The rows lie along a hidden order. The number after each row says roughly how far along it the row is, from 0 to 9. A new part has a new order.
(in the rows, 128 means zero)
104 86 100 113 104 122 157 151 141 141 132 164 197 114 209 81 195 166 48
 87 168 84 106 153 137 96 109 140 113 134 126 141 128 159 -> 4
119 108 137 45 39 167 147 141 119 109 94 160 130 138 175 218 119 91 151
 99 126 83 120 113 103 144 77 148 51 147 136 137 91 162 -> 9
115 98 147 59 16 170 151 147 128 111 93 175 147 138 200 204 127 119 135
 94 134 73 116 112 97 135 61 143 38 163 129 144 95 168 -> 9
99 97 66 105 132 119 144 144 137 141 125 146 167 131 163 68 173 147 84
 89 161 95 106 146 141 116 129 138 129 104 133 128 134 144 -> 4
137 144 157 166 171 117 121 99 139 144 155 111 105 103 78 83 110 166 89
 160 106 155 147 131 132 104 155 139 165 125 129 131 145 111 -> 1
108 101 98 163 139 117 134 130 151 155 142 142 158 123 134 32 154 203 46
 106 154 115 119 138 136 93 117 135 142 120 127 132 154 144 -> 2
118 90 180 73 9 175 158 134 146 123 103 186 154 109 209 174 125 169 81
 104 131 78 133 112 81 103 53 151 24 187 124 159 96 174 -> 6
119 114 132 38 65 158 144 126 123 118 96 146 118 127 139 195 115 93 133
 104 120 105 128 118 107 138 100 156 81 128 142 135 94 151 -> 7
119 112 118 41 75 143 152 139 118 118 111 148 147 128 172 190 151 84 128
 99 135 94 112 134 126 138 106 149 90 128 139 132 99 156 -> 8
124 113 178 156 79 142 145 118 156 147 147 162 146 105 156 102 133 200
 45 133 124 108 134 128 112 82 85 150 101 163 123 148 132 161 -> 3
118 103 154 50 41 167 150 127 134 123 100 161 131 119 164 183 115 129
 108 106 123 96 130 114 94 123 78 153 57 152 134 146 97 158 -> 6
139 147 162 142 166 121 124 98 133 142 153 112 99 106 74 107 109 138 95
 156 101 158 149 130 134 109 151 145 165 119 134 128 135 120 -> 2
148 136 206 191 141 133 123 110 152 135 137 134 122 92 124 100 103 190
 93 168 111 155 173 118 95 91 137 116 128 172 113 148 132 113 -> 0
111 96 132 69 47 156 154 143 133 121 102 167 157 126 192 163 140 129 108
 94 141 82 116 124 106 122 79 145 62 151 129 143 104 160 -> 7
109 102 110 65 64 157 144 139 130 122 98 155 139 138 166 159 128 120 128
 96 140 91 116 119 109 134 87 143 72 135 133 137 109 155 -> 7
